Below are the code and all the weights of a small trained network. Each question names an input and a class and asks about switching units off, where a switched-off unit gives its printed mean instead of its output.

import numpy as np


def w(rows, s, z=0):
    codes = np.array(rows[::2]) - 128.0
    scale = np.full(codes.shape[1], s)
    scale[-1] = z or s
    return codes * scale


def f(y):
    return np.maximum(y, 0)


def log_softmax(a):
    a = a - a.max(-1, keepdims=True)
    return a - np.log(np.exp(a).sum(-1, keepdims=True))


def net(x, mask):
    res = np.array(x, float).reshape(1, 6) / 4 @ E
    y = f(res @ A[0][:, :-1].T + A[0][:, -1])
    res = res + np.where(mask, y, B[0][:, -1]) @ B[0][:, :-1]
    return log_softmax(res[-1] @ U[:, :-1].T + U[:, -1])


A, B = {}, {}
E = w([
[254,156,74,106],'x0',
[150,20,127,221],'x1',
[115,200,111,251],'x2',
[168,146,229,148],'x3',
[129,127,129,128],'x4',
[128,128,132,129],'x5',
],0.0056)
A[0] = w([
[133,81,125,160,64],'n1',
[133,98,120,149,80],'n2',
[136,192,129,211,92],'n3',
[174,118,211,120,155],'n4',
[119,166,93,169,77],'n5',
[140,80,120,161,117],'n6',
[205,151,91,144,58],'n7',
[174,42,131,154,80],'n8',
[123,73,161,56,65],'n9',
[152,157,159,146,129],'n10',
[111,136,51,148,116],'n11',
[111,185,140,81,81],'n12',
[101,119,170,134,125],'n13',
[149,85,139,121,85],'n14',
[96,143,71,144,133],'n15',
[81,149,123,151,62],'n16',
[113,213,121,110,68],'n17',
[226,145,82,107,94],'n18',
[122,160,133,82,99],'n19',
[178,136,127,129,69],'n20',
[149,152,177,142,100],'n21',
[171,51,158,66,81],'n22',
[135,105,157,94,112],'n23',
[170,138,118,117,103],'n24',
[153,105,103,170,144],'n25',
[124,127,116,124,254],'n26',
[5,112,172,131,27],'n27',
[103,96,26,105,123],'n28',
[219,141,84,129,56],'n29',
],0.014,0.0091)
B[0] = w([
[96,172,124,132,139],'n1',
[115,147,112,127,134],'n2',
[207,96,90,168,170],'n3',
[137,179,195,117,194],'n4',
[176,119,123,150,144],'n5',
[94,171,123,125,160],'n6',
[90,85,127,158,151],'n7',
[89,199,126,120,170],'n8',
[182,102,100,183,167],'n9',
[146,137,151,105,153],'n10',
[157,146,167,134,159],'n11',
[97,184,119,149,160],'n12',
[105,105,123,112,156],'n13',
[138,145,126,140,141],'n14',
[152,141,156,121,162],'n15',
[123,95,124,161,137],'n16',
[101,184,89,118,157],'n17',
[73,77,141,143,183],'n18',
[117,164,101,128,155],'n19',
[115,110,154,141,137],'n20',
[150,154,174,132,145],'n21',
[189,103,92,163,181],'n22',
[150,118,111,143,154],'n23',
[108,106,125,126,146],'n24',
[115,147,94,96,168],'n25',
[121,74,56,4,254],'n26',
[60,51,152,153,168],'n27',
[168,183,214,159,182],'n28',
[85,77,148,153,159],'n29',
],0.041,0.0091)
U = w([
[55,44,84,142,114],'0',
[129,94,51,61,254],'1',
[174,91,7,150,118],'2',
[67,171,2,118,77],'3',
[131,83,61,47,149],'4',
[155,117,165,86,107],'5',
[114,102,65,101,34],'6',
],0.0082,0.0087)

Each question gives the input, the list of numbers given to net, and the class t.
The units are the neurons (one row each of A and B). Each row of codes is followed by its name. A weight is (code - 128) times the scale printed after its matrix; where a second scale follows, it is the last column's (A, B and U).
mask holds one flag per neuron, in row order. A switched-off neuron (its flag False) gives its mean, the last column of its row in B, instead of its output. The means were averaged over made-up inputs and are rounded, as every weight is.
A unit's drop is (log p(t) with every unit on - log p(t) with that unit switched off) / (log p(t) with every unit on - log p(t) with every unit switched off).
The circuit of an input: a set's keep is (log p(t) with only the set's units on - log p(t) with every unit switched off) / (log p(t) with every unit on - log p(t) with every unit switched off). Starting from the 12 units with the biggest drops (on a tie, the unit counted first), units are removed one at a time, each time the one whose removal leaves the highest keep (on an exact tie, the one counted first), for as long as the keep stays at least 0.8.
units of the circuit, in order: the units of the circuit, biggest drop first
top k neurons: the k neurons with the biggest drops, biggest first
drop when u is switched off: that unit's drop, to one decimal
input [-1,-3,7,-6,3,-7], class 2: units of the circuit, in order	(n3)
input [-4,-2,6,-8,2,3], class 5: units of the circuit, in order	(n28, n11)
input [-3,-2,-7,-1,5,2], class 2: units of the circuit, in order	(n9, n22)
input [3,4,3,8,5,-2], class 5: top 4 neurons	(n4, n21, n26, n10)
input [-8,-7,6,-6,-2,6], class 0: top 2 neurons	(n27, n16)
input [0,4,5,-6,4,-2], class 5: top 3 neurons	(n28, n11, n15)
input [-1,8,5,2,2,-8], class 3: units of the circuit, in order	(n8, n6)
input [2,-7,-3,-4,6,7], class 3: units of the circuit, in order	(n12, n19)
input [2,5,-1,4,-2,1], class 3: top 2 neurons	(n8, n6)
input [5,1,3,-4,0,1], class 0: units of the circuit, in order	(n18, n29)
input [8,-4,5,-3,8,-4], class 0: top 3 neurons	(n18, n29, n7)
input [-1,-2,5,8,1,7], class 5: top 2 neurons	(n4, n21)
input [-8,7,-7,6,7,-8], class 0: top 2 neurons	(n27, n13)
input [-8,1,8,-8,1,-5], class 0: top 2 neurons	(n27, n16)
input [5,-5,-5,7,-2,-6], class 5: units of the circuit, in order	(n4)
input [6,6,8,4,-3,3], class 2: top 3 neurons	(n3, n5, n27)
input [5,-2,8,-8,-7,0], class 2: top 2 neurons	(n3, n4)
input [-2,3,7,-8,6,-1], class 5: top 4 neurons	(n28, n11, n15, n22)
input [4,7,8,2,-3,-1], class 2: top 2 neurons	(n3, n5)
input [3,7,-5,7,-4,-4], class 3: units of the circuit, in order	(n8)
input [-5,7,-4,-1,-3,-3], class 3: units of the circuit, in order	(n8, n6)
input [0,-7,-3,-5,-1,2], class 3: units of the circuit, in order	(n12, n19)
input [4,-7,-8,-6,-4,3], class 2: units of the circuit, in order	(n9, n22)
input [-2,0,8,-7,-2,6], class 2: drop when n28 is switched off	0.0
